Here is a tiny trained network, its code and every weight. The questions are about switching its units off for an input and a class, where a switched-off unit gives its printed mean instead of its output.

import numpy as np


def w(rows, s, z=0):
    codes = np.array(rows[::2]) - 128.0
    scale = np.full(codes.shape[1], s)
    scale[-1] = z or s
    return codes * scale


def norm(h):
    return h / np.sqrt((h * h).mean(-1, keepdims=True) + 1e-5)


def f(y):
    return y / 2 * (1 + np.tanh(0.7978845608 * (y + 0.044715 * y**3)))


def log_softmax(a):
    a = a - a.max(-1, keepdims=True)
    return a - np.log(np.exp(a).sum(-1, keepdims=True))


def net(x, mask):
    res = np.array(x, float).reshape(1, 6) / 4 @ E
    u = 0
    for l in range(4):
        y = f(norm(res) @ A[l][:, :-1].T + A[l][:, -1])
        res = res + np.where(mask[u : u + 4], y, B[l][:, -1]) @ B[l][:, :-1]
        u += 4
    return log_softmax(norm(res)[-1] @ U[:, :-1].T + U[:, -1])


A, B = {}, {}
E = w([
[87,59,189,222,121,158,156],'x0',
[110,126,130,91,161,119,187],'x1',
[188,180,222,159,247,50,91],'x2',
[2,70,165,50,64,22,126],'x3',
[132,137,119,134,128,119,141],'x4',
[121,115,134,114,135,137,117],'x5',
],0.0056)
A[0] = w([
[176,115,61,129,109,255,174,45],'L0N0',
[170,126,147,161,165,148,148,42],'L0N1',
[127,116,159,150,93,193,177,6],'L0N2',
[120,99,167,126,62,129,154,131],'L0N3',
],0.0081,0.0014)
B[0] = w([
[104,186,199,150,126,1,91,254],'L0N0',
[198,55,125,167,105,231,68,166],'L0N1',
[44,116,119,125,189,162,81,162],'L0N2',
[53,130,30,145,174,172,234,166],'L0N3',
],0.0094,0.0053)
A[1] = w([
[226,128,78,66,169,135,92,6],'L1N0',
[86,184,119,172,201,168,85,67],'L1N1',
[141,151,151,39,65,100,116,136],'L1N2',
[104,97,2,74,102,136,116,68],'L1N3',
],0.0074,0.002)
B[1] = w([
[172,185,2,156,186,159,144,219],'L1N0',
[181,63,130,102,120,38,134,234],'L1N1',
[167,188,163,157,102,123,145,252],'L1N2',
[171,139,147,152,23,147,220,232],'L1N3',
],0.0098,0.002)
A[2] = w([
[130,216,149,74,78,92,141,79],'L2N0',
[46,54,190,89,113,91,80,148],'L2N1',
[187,162,73,1,33,171,153,3],'L2N2',
[152,71,165,77,137,83,104,146],'L2N3',
],0.0079,0.0032)
B[2] = w([
[175,162,220,63,91,138,46,235],'L2N0',
[163,178,75,185,163,132,98,253],'L2N1',
[174,2,225,215,107,29,104,172],'L2N2',
[88,157,165,150,83,137,177,168],'L2N3',
],0.0083,0.0036)
A[3] = w([
[190,153,96,43,111,78,14,143],'L3N0',
[254,54,124,102,165,221,135,192],'L3N1',
[237,182,141,98,122,105,98,250],'L3N2',
[80,130,128,180,165,43,176,133],'L3N3',
],0.0078,0.0022)
B[3] = w([
[25,214,159,96,236,242,198,211],'L3N0',
[239,2,105,46,102,94,121,180],'L3N1',
[10,118,80,64,96,123,176,254],'L3N2',
[177,122,99,224,150,190,14,180],'L3N3',
],0.007,0.0078)
U = w([
[65,251,203,70,136,134,143,251],'0',
[115,152,151,242,170,108,41,193],'1',
[170,153,51,60,205,143,144,109],'2',
[222,36,178,131,134,135,104,63],'3',
[141,117,198,110,16,71,183,63],'4',
[60,103,65,168,77,196,190,32],'5',
],0.014,0.002)

Each question gives the input, the list of numbers given to net, and the class t.
The units are the neurons (one row each of A and B). Each row of codes is followed by its name. A weight is (code - 128) times the scale printed after its matrix; where a second scale follows, it is the last column's (A, B and U).
mask holds one flag per neuron, layer by layer. A switched-off neuron (its flag False) gives its mean, the last column of its row in B, instead of its output. The means were averaged over made-up inputs and are rounded, as every weight is.
A unit's drop is (log p(t) with every unit on - log p(t) with that unit switched off) / (log p(t) with every unit on - log p(t) with every unit switched off).
most important unit: the unit with the biggest drop
top k neurons: the k neurons with the biggest drops, biggest first
k most important neurons of layer l: the k neurons of layer l with the biggest drops, biggest first
drop of u: that unit's drop, to one decimal
input [5,-4,-1,4,-5,4], class 5: top neuron => L0N0
input [-8,2,-1,5,6,7], class 4: top 2 neurons => L0N0, L2N2
input [0,-5,4,1,-8,4], class 0: top 2 neurons => L0N3, L0N2
input [-4,2,-2,7,4,3], class 4: top 2 neurons => L0N0, L1N3
input [-6,-4,0,-7,-7,-5], class 0: top 3 neurons => L0N0, L3N0, L0N3
input [0,-8,2,2,-7,1], class 0: top 2 neurons => L0N2, L0N1
input [1,-5,3,0,-1,2], class 3: top 2 neurons => L0N0, L3N1
input [0,5,-8,-1,0,3], class 0: 2 most important neurons of layer 2 => L2N0, L2N2
input [0,-3,-5,0,4,0], class 0: top 3 neurons => L0N0, L2N0, L0N1
input [-1,0,-6,6,2,1], class 4: 2 most important neurons of layer 1 => L1N3, L1N0
input [7,2,1,-4,-1,8], class 3: top 2 neurons => L0N1, L3N1
input [-2,0,-6,6,-1,-3], class 4: top 2 neurons => L1N3, L2N2
input [3,-4,0,5,-7,5], class 5: top 3 neurons => L0N0, L0N3, L1N3
input [7,-4,1,-6,-8,-3], class 3: most important unit => L0N1
input [-4,-3,3,0,1,-6], class 2: top 2 neurons => L0N0, L1N0
input [-8,-6,-2,2,-2,-8], class 4: top 3 neurons => L0N0, L1N3, L2N2
input [1,4,8,2,8,-4], class 1: top 2 neurons => L2N0, L3N3
input [2,-3,4,0,4,4], class 3: top 2 neurons => L0N0, L0N1
input [-5,-7,-2,4,-6,-4], class 4: drop of L0N0 => 1.3
input [5,4,2,5,4,8], class 1: drop of L3N3 => 0.2
input [-7,-8,7,-4,-6,2], class 2: drop of L1N0 => 0.1
input [-3,-2,-7,-6,4,-3], class 0: drop of L0N0 => 2.3
